Here is a tiny trained network, its code and every weight. The questions are about switching its units off for an input and a class, where a switched-off unit gives its printed mean instead of its output.

import numpy as np


def w(rows, s, z=0):
    codes = np.array(rows[::2]) - 128.0
    scale = np.full(codes.shape[1], s)
    scale[-1] = z or s
    return codes * scale


def norm(h):
    return h / np.sqrt((h * h).mean(-1, keepdims=True) + 1e-5)


def f(y):
    return y / 2 * (1 + np.tanh(0.7978845608 * (y + 0.044715 * y**3)))


def log_softmax(a):
    a = a - a.max(-1, keepdims=True)
    return a - np.log(np.exp(a).sum(-1, keepdims=True))


def net(x, mask):
    res = np.array(x, float).reshape(1, 5) / 4 @ E
    u = 0
    for l in range(2):
        y = f(norm(res) @ A[l][:, :-1].T + A[l][:, -1])
        res = res + np.where(mask[u : u + 16], y, B[l][:, -1]) @ B[l][:, :-1]
        u += 16
    return log_softmax(norm(res)[-1] @ U[:, :-1].T + U[:, -1])


A, B = {}, {}
E = w([
[120,111,88,77],'x0',
[101,221,138,95],'x1',
[250,143,174,50],'x2',
[129,126,128,128],'x3',
[166,162,68,152],'x4',
],0.011)
A[0] = w([
[67,213,125,68,1],'L0N1',
[120,156,167,170,131],'L0N2',
[141,51,83,130,82],'L0N3',
[150,114,129,121,105],'L0N4',
[154,147,22,135,79],'L0N5',
[96,82,26,7,20],'L0N6',
[144,165,215,220,80],'L0N7',
[50,73,188,61,94],'L0N8',
[30,116,66,106,89],'L0N9',
[122,150,160,186,127],'L0N10',
[138,139,62,125,88],'L0N11',
[108,133,97,105,118],'L0N12',
[125,83,108,156,142],'L0N13',
[165,166,70,172,81],'L0N14',
[139,114,116,127,102],'L0N15',
[104,128,180,122,103],'L0N16',
],0.015,0.0079)
B[0] = w([
[103,204,115,91,186],'L0N1',
[116,129,92,115,164],'L0N2',
[132,66,152,126,195],'L0N3',
[137,114,134,115,133],'L0N4',
[148,137,112,198,212],'L0N5',
[116,157,253,143,213],'L0N6',
[118,106,64,105,196],'L0N7',
[177,155,101,222,212],'L0N8',
[45,126,123,112,253],'L0N9',
[107,127,99,104,171],'L0N10',
[131,134,137,169,157],'L0N11',
[115,139,144,127,146],'L0N12',
[94,76,128,124,200],'L0N13',
[141,134,94,169,179],'L0N14',
[134,118,135,133,119],'L0N15',
[142,139,100,156,138],'L0N16',
],0.042,0.0045)
A[1] = w([
[153,2,146,51,46],'L1N1',
[250,114,118,105,113],'L1N2',
[119,134,132,112,92],'L1N3',
[174,158,91,238,26],'L1N4',
[121,126,184,131,19],'L1N5',
[146,40,111,159,105],'L1N6',
[86,223,80,47,153],'L1N7',
[136,101,50,47,131],'L1N8',
[191,124,209,109,44],'L1N9',
[75,94,61,92,137],'L1N10',
[213,109,135,19,106],'L1N11',
[117,72,176,162,111],'L1N12',
[119,123,165,127,33],'L1N13',
[121,133,160,116,32],'L1N14',
[179,99,26,86,91],'L1N15',
[123,126,241,132,2],'L1N16',
],0.018,0.0033)
B[1] = w([
[238,100,153,113,223],'L1N1',
[19,78,102,99,229],'L1N2',
[132,115,140,140,123],'L1N3',
[122,58,50,176,236],'L1N4',
[127,181,125,144,143],'L1N5',
[206,174,119,115,215],'L1N6',
[255,52,148,111,255],'L1N7',
[131,204,199,176,208],'L1N8',
[26,81,169,143,203],'L1N9',
[48,120,176,89,229],'L1N10',
[21,70,109,81,216],'L1N11',
[183,186,109,72,198],'L1N12',
[129,169,141,125,128],'L1N13',
[131,141,142,154,124],'L1N14',
[106,255,183,190,218],'L1N15',
[124,252,109,152,193],'L1N16',
],0.035,0.0077)
U = w([
[22,75,132,71,116],'0',
[130,223,191,186,120],'1',
[152,92,22,210,108],'2',
[144,121,143,137,254],'3',
[250,98,144,75,109],'4',
[141,185,71,94,46],'5',
],0.015,0.012)

Each question gives the input, the list of numbers given to net, and the class t.
The units are the neurons (one row each of A and B). Each row of codes is followed by its name. A weight is (code - 128) times the scale printed after its matrix; where a second scale follows, it is the last column's (A, B and U).
mask holds one flag per neuron, layer by layer. A switched-off neuron (its flag False) gives its mean, the last column of its row in B, instead of its output. The means were averaged over made-up inputs and are rounded, as every weight is.
A unit's drop is (log p(t) with every unit on - log p(t) with that unit switched off) / (log p(t) with every unit on - log p(t) with every unit switched off).
The circuit of an input: a set's keep is (log p(t) with only the set's units on - log p(t) with every unit switched off) / (log p(t) with every unit on - log p(t) with every unit switched off). Starting from the 12 units with the biggest drops (on a tie, the unit counted first), units are removed one at a time, each time the one whose removal leaves the highest keep (on an exact tie, the one counted first), for as long as the keep stays at least 0.8.
circuit, biggest first: the units of the circuit, biggest drop first
unit that matters most: the unit with the biggest drop
top k neurons: the k neurons with the biggest drops, biggest first
top k neurons in layer l: the k neurons of layer l with the biggest drops, biggest first
input [3,8,-1,8,-8], class 2: circuit, biggest first -> L0N8, L1N4
input [4,5,7,7,-7], class 0: top 3 neurons in layer 0 -> L0N9, L0N5, L0N14
input [-4,4,6,-4,1], class 0: circuit, biggest first -> L0N9, L1N2
input [1,2,4,0,0], class 0: top neuron in layer 1 -> L1N11
input [-3,2,6,-5,-7], class 2: top 3 neurons -> L0N8, L1N4, L0N16
input [4,-7,-6,1,4], class 4: circuit, biggest first -> L0N3, L1N12, L1N9
input [6,2,5,3,-5], class 1: top 3 neurons in layer 1 -> L1N16, L1N11, L1N10
input [4,6,8,-4,-3], class 0: top 2 neurons -> L0N9, L1N11
input [-1,4,1,2,1], class 4: circuit, biggest first -> L1N7, L0N1
input [-3,-6,2,-1,7], class 2: top 2 neurons in layer 0 -> L0N14, L0N5
input [4,-5,5,3,-6], class 2: top 2 neurons in layer 0 -> L0N8, L0N1
input [8,1,-5,-1,8], class 1: top 2 neurons in layer 0 -> L0N6, L0N9
input [4,7,1,1,-5], class 4: top 2 neurons -> L0N1, L1N7
input [6,-6,5,0,3], class 1: circuit, biggest first -> L0N6
input [-5,6,1,3,6], class 2: top 4 neurons in layer 0 -> L0N14, L0N9, L0N13, L0N3
input [-4,-6,1,-2,-1], class 4: top 2 neurons -> L1N1, L0N3
input [-5,-6,-4,3,1], class 4: top 3 neurons -> L1N1, L0N13, L0N3
input [6,-6,-4,2,-5], class 1: top 3 neurons in layer 0 -> L0N6, L0N8, L0N9
input [2,-8,5,7,-6], class 4: top 2 neurons in layer 0 -> L0N3, L0N5
input [3,-6,4,-1,-1], class 4: unit that matters most -> L1N1
input [-4,5,-4,-4,0], class 4: top 3 neurons in layer 0 -> L0N1, L0N13, L0N3
input [-6,-7,-1,4,-7], class 2: top 2 neurons in layer 1 -> L1N4, L1N7
